Below are the code and all the weights of a small trained network. Each question names an input and a class and asks about switching units off, where a switched-off unit gives its printed mean instead of its output.

import numpy as np


def w(rows, s, z=0):
    codes = np.array(rows[::2]) - 128.0
    scale = np.full(codes.shape[1], s)
    scale[-1] = z or s
    return codes * scale


def f(y):
    return y / 2 * (1 + np.tanh(0.7978845608 * (y + 0.044715 * y**3)))


def log_softmax(a):
    a = a - a.max(-1, keepdims=True)
    return a - np.log(np.exp(a).sum(-1, keepdims=True))


def net(x, mask):
    res = np.array(x, float).reshape(1, 6) / 4 @ E
    y = f(res @ A[0][:, :-1].T + A[0][:, -1])
    res = res + np.where(mask, y, B[0][:, -1]) @ B[0][:, :-1]
    return log_softmax(res[-1] @ U[:, :-1].T + U[:, -1])


A, B = {}, {}
E = w([
[147,90,153,121,40,239],'x0',
[175,12,93,81,82,114],'x1',
[92,9,213,177,171,80],'x2',
[227,162,142,104,134,65],'x3',
[32,103,187,103,17,51],'x4',
[113,154,134,2,129,157],'x5',
],0.0085)
A[0] = w([
[156,137,130,129,187,134,210],'n0',
[117,143,173,74,127,125,94],'n1',
[148,162,152,140,70,173,156],'n2',
[127,131,152,42,115,110,82],'n3',
[155,114,138,206,158,64,244],'n4',
[153,176,102,190,141,96,151],'n5',
[144,115,171,99,123,105,99],'n6',
[106,90,89,174,110,64,174],'n7',
[101,197,71,119,138,76,185],'n8',
[133,162,123,90,164,165,28],'n9',
[121,162,103,112,163,123,110],'n10',
[152,121,128,170,173,144,73],'n11',
[249,140,180,209,182,134,150],'n12',
[87,81,113,145,118,111,244],'n13',
[163,171,127,110,67,180,172],'n14',
[171,91,103,102,123,149,110],'n15',
[188,125,139,114,114,112,157],'n16',
[161,124,80,147,145,198,200],'n17',
[157,175,151,128,42,175,138],'n18',
[123,99,108,147,122,69,181],'n19',
[174,136,140,179,129,175,171],'n20',
[163,167,92,151,127,94,251],'n21',
[180,126,163,72,74,93,142],'n22',
[127,101,110,153,72,72,155],'n23',
[122,167,143,97,165,91,112],'n24',
[161,79,121,100,103,110,125],'n25',
[147,127,107,125,89,198,173],'n26',
[128,172,59,117,145,121,181],'n27',
[67,120,123,146,132,166,89],'n28',
[143,175,97,129,148,71,173],'n29',
[142,130,123,177,131,141,60],'n30',
[136,105,122,161,173,181,123],'n31',
],0.013,0.0031)
B[0] = w([
[122,132,51,143,150,175,188],'n0',
[142,155,143,98,145,87,157],'n1',
[92,99,116,57,68,89,181],'n2',
[179,189,92,132,221,78,172],'n3',
[190,40,162,205,87,196,240],'n4',
[163,138,100,163,89,184,197],'n5',
[200,82,126,142,167,86,154],'n6',
[173,62,187,130,58,160,200],'n7',
[119,212,172,156,76,209,200],'n8',
[33,100,156,163,74,143,160],'n9',
[126,185,103,111,141,188,160],'n10',
[130,76,72,192,175,153,173],'n11',
[214,65,80,223,134,119,252],'n12',
[50,96,222,143,144,145,195],'n13',
[73,131,3,40,32,57,204],'n14',
[135,138,111,90,203,123,160],'n15',
[178,172,87,179,156,37,163],'n16',
[100,75,69,119,125,189,204],'n17',
[97,125,86,68,53,32,202],'n18',
[183,102,205,202,83,136,185],'n19',
[139,67,60,126,132,111,185],'n20',
[142,195,142,242,82,147,194],'n21',
[221,134,84,125,159,62,192],'n22',
[181,66,192,177,90,98,189],'n23',
[176,179,114,184,133,94,167],'n24',
[159,108,167,87,161,89,173],'n25',
[110,60,104,43,93,108,185],'n26',
[64,180,83,130,124,197,190],'n27',
[134,167,146,48,156,126,157],'n28',
[161,222,92,152,24,188,190],'n29',
[183,113,80,123,124,169,147],'n30',
[101,88,77,108,175,154,177],'n31',
],0.0064,0.012)
U = w([
[93,113,119,78,63,82,31],'0',
[110,227,132,145,103,180,3],'1',
[75,72,161,67,158,161,136],'2',
[182,170,133,158,183,8,242],'3',
[127,71,208,164,82,80,229],'4',
[93,199,228,94,162,110,168],'5',
[140,83,99,224,176,129,28],'6',
],0.011,0.0025)

Each question gives the input, the list of numbers given to net, and the class t.
The units are the neurons (one row each of A and B). Each row of codes is followed by its name. A weight is (code - 128) times the scale printed after its matrix; where a second scale follows, it is the last column's (A, B and U).
mask holds one flag per neuron, in row order. A switched-off neuron (its flag False) gives its mean, the last column of its row in B, instead of its output. The means were averaged over made-up inputs and are rounded, as every weight is.
A unit's drop is (log p(t) with every unit on - log p(t) with that unit switched off) / (log p(t) with every unit on - log p(t) with every unit switched off).
The circuit of an input: a set's keep is (log p(t) with only the set's units on - log p(t) with every unit switched off) / (log p(t) with every unit on - log p(t) with every unit switched off). Starting from the 12 units with the biggest drops (on a tie, the unit counted first), units are removed one at a time, each time the one whose removal leaves the highest keep (on an exact tie, the one counted first), for as long as the keep stays at least 0.8.
circuit, biggest first: the units of the circuit, biggest drop first
unit that matters most: the unit with the biggest drop
top k neurons: the k neurons with the biggest drops, biggest first
drop of u: that unit's drop, to one decimal
input [6,7,-6,-8,-8,-3], class 0: top 2 neurons	[n14 n18]
input [0,-1,-8,-1,-1,8], class 0: circuit, biggest first	[n14]
input [-7,4,-7,7,2,4], class 1: top 3 neurons	[n8 n29 n27]
input [-3,4,-2,-5,8,4], class 4: top 2 neurons	[n23 n13]
input [4,-4,-1,8,8,6], class 3: top 2 neurons	[n3 n22]
input [-7,3,3,-5,-5,7], class 2: top 2 neurons	[n12 n21]
input [-7,-4,-8,0,-6,-8], class 1: top 2 neurons	[n8 n29]
input [-7,7,-6,-2,3,8], class 3: top 2 neurons	[n3 n22]
input [-8,-4,6,-8,3,4], class 5: top 2 neurons	[n12 n28]
input [-8,-7,2,4,-1,-3], class 6: top 4 neurons	[n12 n4 n11 n14]
input [-8,0,-3,3,-4,3], class 1: drop of n21	0.0
input [4,0,-6,-8,-7,4], class 0: drop of n14	0.4
input [-5,-3,5,1,3,-8], class 4: drop of n7	0.2
input [6,-6,2,-4,7,5], class 0: unit that matters most	n18
